Below are the code and all the weights of a small trained network. Each question names an input and a class and asks about switching units off, where a switched-off unit gives its printed mean instead of its output.

import numpy as np


def w(rows, s, z=0):
    codes = np.array(rows[::2]) - 128.0
    scale = np.full(codes.shape[1], s)
    scale[-1] = z or s
    return codes * scale


def norm(h):
    return h / np.sqrt((h * h).mean(-1, keepdims=True) + 1e-5)


def f(y):
    return y / 2 * (1 + np.tanh(0.7978845608 * (y + 0.044715 * y**3)))


def log_softmax(a):
    a = a - a.max(-1, keepdims=True)
    return a - np.log(np.exp(a).sum(-1, keepdims=True))


def net(x, mask):
    res = np.array(x, float).reshape(1, 6) / 4 @ E
    u = 0
    for l in range(4):
        y = f(norm(res) @ A[l][:, :-1].T + A[l][:, -1])
        res = res + np.where(mask[u : u + 7], y, B[l][:, -1]) @ B[l][:, :-1]
        u += 7
    return log_softmax(norm(res)[-1] @ U[:, :-1].T + U[:, -1])


A, B = {}, {}
E = w([
[158,72,162,151,106],'x0',
[128,128,128,128,128],'x1',
[125,145,183,68,117],'x2',
[95,79,82,71,190],'x3',
[2,106,148,157,99],'x4',
[128,127,132,130,129],'x5',
],0.0097)
A[0] = w([
[125,39,88,135,168,112],'0.n0',
[150,50,159,133,120,30],'0.n1',
[104,94,105,129,248,157],'0.n2',
[74,38,199,91,116,38],'0.n3',
[157,14,163,112,93,3],'0.n4',
[129,125,182,40,100,120],'0.n5',
[121,50,109,86,158,71],'0.n6',
],0.012,0.0029)
B[0] = w([
[118,73,169,80,98,207],'0.n0',
[110,138,169,116,182,166],'0.n1',
[132,168,121,60,79,230],'0.n2',
[114,119,84,145,159,254],'0.n3',
[128,185,220,136,167,201],'0.n4',
[122,78,12,148,118,218],'0.n5',
[147,155,148,88,74,198],'0.n6',
],0.011,0.0049)
A[1] = w([
[53,80,169,181,249,70],'1.n0',
[70,126,76,148,134,161],'1.n1',
[216,102,186,126,70,50],'1.n2',
[105,109,227,53,61,117],'1.n3',
[125,58,111,136,1,255],'1.n4',
[210,83,184,121,193,118],'1.n5',
[88,176,104,52,175,48],'1.n6',
],0.0065,0.0028)
B[1] = w([
[114,137,85,115,186,172],'1.n0',
[209,194,2,130,245,185],'1.n1',
[31,59,102,234,109,160],'1.n2',
[110,86,120,245,144,203],'1.n3',
[148,124,38,232,109,254],'1.n4',
[70,101,96,87,227,167],'1.n5',
[127,170,197,182,128,154],'1.n6',
],0.0063,0.0037)
A[2] = w([
[179,186,194,205,66,5],'2.n0',
[240,146,154,118,129,2],'2.n1',
[235,120,141,76,111,163],'2.n2',
[161,43,209,162,157,133],'2.n3',
[139,205,41,98,77,171],'2.n4',
[186,136,121,114,174,51],'2.n5',
[116,247,134,62,200,223],'2.n6',
],0.011,0.0033)
B[2] = w([
[32,179,193,89,44,186],'2.n0',
[114,204,80,85,152,155],'2.n1',
[104,205,34,158,111,195],'2.n2',
[188,164,146,141,197,195],'2.n3',
[180,69,244,212,110,254],'2.n4',
[45,143,1,120,94,137],'2.n5',
[139,62,194,133,225,205],'2.n6',
],0.0075,0.0066)
A[3] = w([
[142,159,164,167,170,203],'3.n0',
[133,168,164,157,52,239],'3.n1',
[112,87,103,26,140,207],'3.n2',
[124,144,61,119,78,189],'3.n3',
[153,74,90,205,187,253],'3.n4',
[129,72,109,149,117,137],'3.n5',
[4,111,142,177,132,90],'3.n6',
],0.012,0.0024)
B[3] = w([
[93,159,149,53,168,202],'3.n0',
[96,4,120,65,122,207],'3.n1',
[59,148,187,240,31,194],'3.n2',
[90,76,144,96,199,163],'3.n3',
[118,61,118,154,132,255],'3.n4',
[206,67,128,135,132,158],'3.n5',
[254,241,85,41,162,232],'3.n6',
],0.009,0.0073)
U = w([
[67,150,141,86,13,108],'0',
[153,201,5,96,161,105],'1',
[113,94,124,101,150,255],'2',
[120,144,213,133,218,47],'3',
[114,66,83,156,130,116],'4',
],0.013,0.0061)

Each question gives the input, the list of numbers given to net, and the class t.
The units are the neurons (one row each of A and B). Each row of codes is followed by its name. A weight is (code - 128) times the scale printed after its matrix; where a second scale follows, it is the last column's (A, B and U).
mask holds one flag per neuron, layer by layer. A switched-off neuron (its flag False) gives its mean, the last column of its row in B, instead of its output. The means were averaged over made-up inputs and are rounded, as every weight is.
A unit's drop is (log p(t) with every unit on - log p(t) with that unit switched off) / (log p(t) with every unit on - log p(t) with every unit switched off).
The circuit of an input: a set's keep is (log p(t) with only the set's units on - log p(t) with every unit switched off) / (log p(t) with every unit on - log p(t) with every unit switched off). Starting from the 12 units with the biggest drops (on a tie, the unit counted first), units are removed one at a time, each time the one whose removal leaves the highest keep (on an exact tie, the one counted first), for as long as the keep stays at least 0.8.
circuit, biggest first: the units of the circuit, biggest drop first
most important unit: the unit with the biggest drop
top k neurons: the k neurons with the biggest drops, biggest first
k most important neurons of layer l: the k neurons of layer l with the biggest drops, biggest first
input [8,1,6,5,-2,-7], class 3: most important unit : 0.n4
input [-1,2,-8,3,-5,-6], class 4: 2 most important neurons of layer 3 : [3.n6 3.n0]
input [6,-7,2,6,0,1], class 0: circuit, biggest first : [0.n2 3.n2]
input [-2,7,8,-7,-4,-3], class 4: top 2 neurons : [0.n5 0.n4]
input [0,-8,-4,6,8,1], class 1: top 3 neurons : [3.n6 1.n4 0.n5]
input [-5,1,8,8,-8,-6], class 0: 3 most important neurons of layer 0 : [0.n2 0.n3 0.n4]
input [4,2,3,-8,-8,1], class 0: circuit, biggest first : [2.n0 1.n2]
input [-1,7,2,6,5,5], class 0: circuit, biggest first : [3.n2 0.n2]
input [2,0,7,0,-6,-2], class 4: circuit, biggest first : [0.n5 3.n6]
input [-7,-3,-6,-5,-4,-6], class 3: top 2 neurons : [0.n5 2.n6]
input [-8,-5,6,-5,2,2], class 3: top 3 neurons : [2.n6 0.n0 0.n6]
input [5,2,5,6,7,-4], class 1: 2 most important neurons of layer 0 : [0.n4 0.n3]
input [1,-5,-6,4,7,-6], class 1: top 2 neurons : [3.n6 0.n5]
input [2,3,3,-1,-1,-2], class 4: circuit, biggest first : [0.n5]
input [-3,0,-1,-4,2,4], class 0: 2 most important neurons of layer 0 : [0.n3 0.n5]
input [-3,1,4,3,2,2], class 4: top 2 neurons : [0.n5 0.n4]
input [-2,1,7,3,5,-1], class 4: 2 most important neurons of layer 2 : [2.n0 2.n2]
input [-5,-2,2,0,8,0], class 1: top 2 neurons : [3.n6 0.n4]
input [-7,-1,-6,7,-6,-7], class 0: 4 most important neurons of layer 0 : [0.n2 0.n0 0.n4 0.n5]
input [7,-5,-2,-7,-5,2], class 0: circuit, biggest first : [2.n0]
input [8,-1,6,5,3,7], class 3: 2 most important neurons of layer 0 : [0.n4 0.n1]
input [6,6,-4,5,0,1], class 3: 2 most important neurons of layer 0 : [0.n4 0.n1]
input [-7,1,1,3,7,6], class 1: 2 most important neurons of layer 0 : [0.n4 0.n1]
input [8,3,-1,5,0,-1], class 3: 2 most important neurons of layer 0 : [0.n4 0.n1]
